Below are the code and all the weights of a small trained network. Each question names an input and a target symbol and asks about switching units off, where a switched-off unit gives its printed mean instead of its output.

import numpy as np


def w(rows, s, z=0):
    codes = np.array(rows[::2]) - 128.0
    scale = np.full(codes.shape[1], s)
    scale[-1] = z or s
    return codes * scale


def f(y):
    return np.maximum(y, 0)


def softmax(a):
    e = np.exp(a - a.max(-1, keepdims=True))
    return e / e.sum(-1, keepdims=True)


def log_softmax(a):
    a = a - a.max(-1, keepdims=True)
    return a - np.log(np.exp(a).sum(-1, keepdims=True))


def net(x, mask):
    ids = ['ΓΘΣΦΩβδεζηλμξπτψ'.index(c) for c in x.split()]
    T = len(ids)
    res = E[ids] + P[:T]
    q, k, v = (res @ M[0].T for M in (Q, K, V))
    z = softmax(np.where(np.tri(T) > 0, q @ k.T / 3**0.5, -1e9)) @ v
    res = res + np.where(mask[0], z, O[0][:, -1]) @ O[0][:, :-1]
    y = f(res @ A[0][:, :-1].T + A[0][:, -1])
    res = res + np.where(mask[1:25], y, B[0][:, -1]) @ B[0][:, :-1]
    return log_softmax(res[-1] @ U[:, :-1].T + U[:, -1])


Q, K, V, O, A, B = {}, {}, {}, {}, {}, {}
E = w([
[46,140,97],'Γ',
[146,148,139],'Θ',
[149,146,140],'Σ',
[137,213,33],'Φ',
[147,146,139],'Ω',
[189,46,60],'β',
[147,144,138],'δ',
[247,153,177],'ε',
[58,88,99],'ζ',
[138,139,137],'η',
[72,114,163],'λ',
[189,161,144],'μ',
[159,149,141],'ξ',
[175,161,122],'π',
[121,115,129],'τ',
[162,163,120],'ψ',
],0.014)
P = w([
[150,99,23],'0',
[93,88,179],'1',
[109,221,142],'2',
[120,91,166],'3',
[109,80,8],'4',
[119,90,172],'5',
[92,201,132],'6',
[130,92,169],'7',
[92,197,121],'8',
[131,92,166],'9',
],0.011)
Q[0] = w([
[255,78,214],'head 0',
[170,205,181],'head 0',
[98,198,235],'head 0',
],0.0051)
K[0] = w([
[255,151,134],'head 0',
[164,140,159],'head 0',
[147,203,131],'head 0',
],0.0079)
V[0] = w([
[30,229,4],'head 0',
[2,181,211],'head 0',
[184,179,206],'head 0',
],0.0052)
O[0] = w([
[48,183,48,72],'head 0',
[1,107,152,1],'head 0',
[163,145,199,149],'head 0',
],0.008,0.0028)
A[0] = w([
[207,152,130,59],'neuron 0',
[141,177,157,96],'neuron 1',
[115,77,97,160],'neuron 2',
[184,159,61,155],'neuron 3',
[160,193,88,89],'neuron 4',
[95,84,231,39],'neuron 5',
[74,214,178,60],'neuron 6',
[103,210,176,74],'neuron 7',
[115,68,172,185],'neuron 8',
[76,187,193,174],'neuron 9',
[140,79,106,40],'neuron 10',
[127,170,141,118],'neuron 11',
[72,222,195,164],'neuron 12',
[187,56,74,119],'neuron 13',
[114,120,175,43],'neuron 14',
[134,11,111,90],'neuron 15',
[129,144,163,124],'neuron 16',
[125,187,131,157],'neuron 17',
[141,96,85,1],'neuron 18',
[39,117,124,40],'neuron 19',
[143,112,77,215],'neuron 20',
[63,71,58,61],'neuron 21',
[145,55,172,147],'neuron 22',
[100,127,116,227],'neuron 23',
],0.011,0.0048)
B[0] = w([
[63,163,36,233],'neuron 0',
[152,78,155,172],'neuron 1',
[163,96,127,180],'neuron 2',
[51,90,198,253],'neuron 3',
[195,117,138,190],'neuron 4',
[7,38,154,169],'neuron 5',
[147,168,253,161],'neuron 6',
[151,82,177,165],'neuron 7',
[169,160,198,207],'neuron 8',
[62,93,68,189],'neuron 9',
[132,196,89,143],'neuron 10',
[119,127,127,154],'neuron 11',
[152,27,58,200],'neuron 12',
[174,55,189,252],'neuron 13',
[136,127,64,132],'neuron 14',
[68,200,87,191],'neuron 15',
[118,104,165,165],'neuron 16',
[130,166,105,177],'neuron 17',
[116,219,173,145],'neuron 18',
[216,130,189,139],'neuron 19',
[160,134,41,230],'neuron 20',
[117,72,167,166],'neuron 21',
[141,186,149,231],'neuron 22',
[129,187,68,192],'neuron 23',
],0.023,0.0052)
U = w([
[199,58,121,149],'Γ',
[110,93,92,144],'Θ',
[82,120,76,133],'Σ',
[105,186,38,254],'Φ',
[131,126,131,41],'Ω',
[254,175,146,165],'β',
[138,130,130,66],'δ',
[116,134,220,157],'ε',
[126,122,132,24],'ζ',
[136,127,128,48],'η',
[42,132,126,117],'λ',
[127,133,131,74],'μ',
[139,125,133,47],'ξ',
[146,160,129,177],'π',
[52,187,100,183],'τ',
[133,152,118,136],'ψ',
],0.0099,0.0063)

Each question gives the input, a string of symbols that net reads in full, and the target symbol t.
The units are the heads (3 rows each of Q, K, V and O) and the neurons (one row each of A and B). Each row of codes is followed by its name. A weight is (code - 128) times the scale printed after its matrix; where a second scale follows, it is the last column's (O, A, B and U).
mask holds one flag per unit, heads first, then neurons. A switched-off unit (its flag False) gives its mean, the last column of its rows in O or B, instead of its output. The means were averaged over made-up inputs and are rounded, as every weight is.
A unit's drop is (log p(t) with every unit on - log p(t) with that unit switched off) / (log p(t) with every unit on - log p(t) with every unit switched off).
The circuit of an input: a set's keep is (log p(t) with only the set's units on - log p(t) with every unit switched off) / (log p(t) with every unit on - log p(t) with every unit switched off). Starting from the 12 units with the biggest drops (on a tie, the unit counted first), units are removed one at a time, each time the one whose removal leaves the highest keep (on an exact tie, the one counted first), for as long as the keep stays at least 0.8.
units of the circuit, in order: the units of the circuit, biggest drop first
unit that matters most: the unit with the biggest drop
k most important neurons: the k neurons with the biggest drops, biggest first
input τ τ ξ β τ τ Θ, target Γ: 4 most important neurons -> [neuron 12; neuron 0; neuron 7; neuron 15]
input τ τ τ ε Ω ε λ, target Γ: 3 most important neurons -> [neuron 12; neuron 19; neuron 0]
input μ ε τ, target Γ: 4 most important neurons -> [neuron 12; neuron 0; neuron 15; neuron 7]
input τ τ Γ τ η τ ψ, target Γ: units of the circuit, in order -> [neuron 12; neuron 0; head 0]
input π τ τ ε π ε τ β τ, target Φ: units of the circuit, in order -> [neuron 13]
input δ δ τ Ω τ ε, target ε: units of the circuit, in order -> [neuron 5; head 0; neuron 20]
input λ τ ξ μ ε Γ λ ε δ, target Γ: units of the circuit, in order -> [neuron 12; neuron 0]
input τ Σ λ Φ, target Φ: units of the circuit, in order -> [neuron 13; head 0]
input τ δ τ β τ β τ π Φ, target Γ: units of the circuit, in order -> [neuron 4; neuron 12]
input ε Ω ε τ, target ε: units of the circuit, in order -> [head 0; neuron 8; neuron 20]
input δ ε η τ ξ τ ζ, target Γ: 2 most important neurons -> [neuron 19; neuron 12]
input τ δ τ τ ε τ Φ, target Γ: 4 most important neurons -> [neuron 12; neuron 4; neuron 0; neuron 7]
input τ Σ ξ, target Γ: units of the circuit, in order -> [neuron 12; neuron 7]
input ε τ δ ζ, target ε: unit that matters most -> neuron 19
input ε τ Σ, target Γ: 2 most important neurons -> [neuron 12; neuron 7]
input τ η δ τ β τ τ ζ τ, target Φ: units of the circuit, in order -> [neuron 13; neuron 3]
input μ β τ τ, target β: units of the circuit, in order -> [neuron 3; neuron 8]
input β ε μ μ τ, target Γ: 4 most important neurons -> [neuron 13; neuron 0; neuron 2; neuron 21]
input ε ε ζ μ μ τ, target ε: 4 most important neurons -> [neuron 0; neuron 5; neuron 8; neuron 20]
input β ε β Θ ε τ β η, target β: units of the circuit, in order -> [neuron 3; neuron 9]
input ξ β β τ ξ, target Γ: units of the circuit, in order -> [neuron 13]
input ε ε η ζ, target ε: 2 most important neurons -> [neuron 0; neuron 8]
input δ τ δ β τ β β τ τ δ, target β: 4 most important neurons -> [neuron 3; neuron 5; neuron 0; neuron 9]
input ε τ π, target Γ: 2 most important neurons -> [neuron 12; neuron 4]
